Here is a tiny trained network, its code and every weight. The questions are about switching its units off for an input and a target symbol, where a switched-off unit gives its printed mean instead of its output.

import numpy as np


def w(rows, s, z=0):
    codes = np.array(rows[::2]) - 128.0
    scale = np.full(codes.shape[1], s)
    scale[-1] = z or s
    return codes * scale


def f(y):
    return y / 2 * (1 + np.tanh(0.7978845608 * (y + 0.044715 * y**3)))


def softmax(a):
    e = np.exp(a - a.max(-1, keepdims=True))
    return e / e.sum(-1, keepdims=True)


def log_softmax(a):
    a = a - a.max(-1, keepdims=True)
    return a - np.log(np.exp(a).sum(-1, keepdims=True))


def net(x, mask):
    ids = ['αβδζηθλμξπτφψω'.index(c) for c in x.split()]
    T = len(ids)
    res = E[ids] + P[:T]
    r = res
    for j in range(2):
        rows = slice(2 * j, 2 * j + 2)
        q, k, v = (r @ M[0][rows].T for M in (Q, K, V))
        z = softmax(np.where(np.tri(T) > 0, q @ k.T / 2**0.5, -1e9)) @ v
        o = O[0][rows]
        res = res + np.where(mask[j], z, o[:, -1]) @ o[:, :-1]
    y = f(res @ A[0][:, :-1].T + A[0][:, -1])
    res = res + np.where(mask[2:6], y, B[0][:, -1]) @ B[0][:, :-1]
    return log_softmax(res[-1] @ U[:, :-1].T + U[:, -1])


Q, K, V, O, A, B = {}, {}, {}, {}, {}, {}
E = w([
[100,107,137,181,162,119,120,149,107],'α',
[106,109,135,189,161,123,128,143,104],'β',
[96,105,138,182,161,117,118,147,102],'δ',
[115,121,131,180,139,129,125,156,108],'ζ',
[119,128,126,174,130,137,127,153,114],'η',
[103,111,130,184,151,119,116,156,95],'θ',
[87,132,125,136,105,122,96,175,132],'λ',
[156,153,126,92,130,142,80,175,135],'μ',
[143,152,142,161,68,161,107,135,167],'ξ',
[134,152,191,105,2,134,122,154,110],'π',
[179,76,125,144,96,151,152,136,93],'τ',
[155,77,112,175,154,141,118,129,184],'φ',
[71,25,120,129,97,139,115,107,143],'ψ',
[133,4,92,105,101,127,167,91,53],'ω',
],0.018)
P = w([
[123,140,114,180,161,249,178,106,121],'0',
[131,118,108,139,95,65,167,173,120],'1',
[112,119,115,132,121,159,59,114,105],'2',
[142,51,189,109,140,139,215,202,171],'3',
[134,59,164,134,135,113,54,61,116],'4',
[172,102,170,136,100,68,179,190,201],'5',
],0.016)
Q[0] = w([
[181,95,165,159,100,1,137,255,191],'head 0',
[178,243,41,154,115,30,97,37,89],'head 0',
[138,128,109,159,119,125,14,109,58],'head 1',
[128,83,175,142,144,200,95,171,105],'head 1',
],0.0093)
K[0] = w([
[199,37,209,76,111,147,150,97,237],'head 0',
[50,203,148,132,174,247,214,222,130],'head 0',
[64,254,32,145,146,198,132,163,83],'head 1',
[129,132,118,122,83,89,23,118,74],'head 1',
],0.008)
V[0] = w([
[162,150,246,126,2,151,134,124,89],'head 0',
[200,203,137,16,218,104,110,165,60],'head 0',
[32,179,181,143,141,152,76,81,146],'head 1',
[121,34,111,53,105,167,185,74,50],'head 1',
],0.0096)
O[0] = w([
[98,163,11,77,158,182,131,136,65,183],'head 0',
[152,178,123,104,126,51,79,135,50,2],'head 0',
[64,93,93,107,172,157,146,122,170,101],'head 1',
[141,40,55,101,63,63,91,65,97,118],'head 1',
],0.012,0.0057)
A[0] = w([
[106,85,102,121,82,173,68,4,62,69],'neuron 0',
[143,123,236,152,29,2,230,142,173,12],'neuron 1',
[77,165,89,152,136,233,138,36,169,1],'neuron 2',
[144,212,199,43,184,70,62,64,99,58],'neuron 3',
],0.0072,0.0042)
B[0] = w([
[123,198,166,166,174,126,126,135,178,203],'neuron 0',
[131,146,137,15,154,132,131,91,88,250],'neuron 1',
[171,141,141,128,152,63,106,109,105,255],'neuron 2',
[132,26,172,5,177,130,115,41,107,154],'neuron 3',
],0.013,0.0057)
U = w([
[137,134,138,139,129,109,152,110,109,84],'α',
[70,133,146,133,103,79,184,186,168,116],'β',
[143,173,132,212,157,208,108,146,164,246],'δ',
[157,160,166,97,127,147,160,84,133,2],'ζ',
[115,123,136,126,137,90,151,106,106,89],'η',
[179,74,100,176,51,101,137,156,93,201],'θ',
[128,126,73,121,121,139,151,105,100,122],'λ',
[111,89,93,111,79,142,145,88,158,81],'μ',
[132,91,134,120,156,127,84,77,77,59],'ξ',
[133,124,129,129,130,102,141,108,115,80],'π',
[148,120,96,121,92,61,127,64,115,180],'τ',
[188,160,166,145,148,9,115,193,91,164],'φ',
[146,135,130,138,123,113,148,112,115,83],'ψ',
[101,115,135,129,126,144,47,112,137,164],'ω',
],0.011,0.0066)

Each question gives the input, a string of symbols that net reads in full, and the target symbol t.
The units are the heads (2 rows each of Q, K, V and O) and the neurons (one row each of A and B). Each row of codes is followed by its name. A weight is (code - 128) times the scale printed after its matrix; where a second scale follows, it is the last column's (O, A, B and U).
mask holds one flag per unit, heads first, then neurons. A switched-off unit (its flag False) gives its mean, the last column of its rows in O or B, instead of its output. The means were averaged over made-up inputs and are rounded, as every weight is.
A unit's drop is (log p(t) with every unit on - log p(t) with that unit switched off) / (log p(t) with every unit on - log p(t) with every unit switched off).
The circuit of an input: a set's keep is (log p(t) with only the set's units on - log p(t) with every unit switched off) / (log p(t) with every unit on - log p(t) with every unit switched off). Starting from all 6 units, units are removed one at a time, each time the one whose removal leaves the highest keep (on an exact tie, the one counted first), for as long as the keep stays at least 0.8.
circuit, biggest first: the units of the circuit, biggest drop first
unit that matters most: the unit with the biggest drop
top k neurons: the k neurons with the biggest drops, biggest first
drop when u is switched off: that unit's drop, to one decimal
input α μ ζ α τ α, target θ: circuit, biggest first : (head 1; head 0; neuron 1)
input ω α φ τ, target ζ: top 2 neurons : (neuron 1; neuron 2)
input μ δ ψ λ μ τ, target θ: circuit, biggest first : (head 0; head 1; neuron 1)
input α μ ψ δ, target μ: circuit, biggest first : (head 1; head 0)
input α μ λ φ π μ, target ζ: top neuron : (neuron 1)
input μ δ φ α, target ζ: circuit, biggest first : (neuron 1; head 0)
input μ λ α ψ, target μ: circuit, biggest first : (head 0; head 1)
input ξ λ ψ η, target μ: circuit, biggest first : (head 1; head 0)
input ψ δ τ, target δ: circuit, biggest first : (neuron 0; neuron 1)
input μ λ π λ λ α, target δ: top 2 neurons : (neuron 2; neuron 3)
input μ φ δ β ψ μ, target μ: circuit, biggest first : (head 0; head 1)
input δ ζ μ, target δ: circuit, biggest first : (neuron 1; head 1)
input ξ μ δ, target δ: top 3 neurons : (neuron 1; neuron 3; neuron 2)
input τ μ ω α, target τ: circuit, biggest first : (head 1)
input μ ψ ζ φ, target μ: top 3 neurons : (neuron 1; neuron 2; neuron 0)
input μ μ μ, target ξ: top 2 neurons : (neuron 3; neuron 0)
input δ δ τ ω φ ξ, target τ: circuit, biggest first : (head 1; neuron 1)
input φ φ ψ μ μ ω, target τ: drop when neuron 1 is switched off : 0.5
input λ θ ξ φ, target ζ: drop when head 0 is switched off : 0.7
input μ δ μ β, target φ: unit that matters most : head 0
input μ μ δ δ, target φ: drop when head 0 is switched off : 1.8
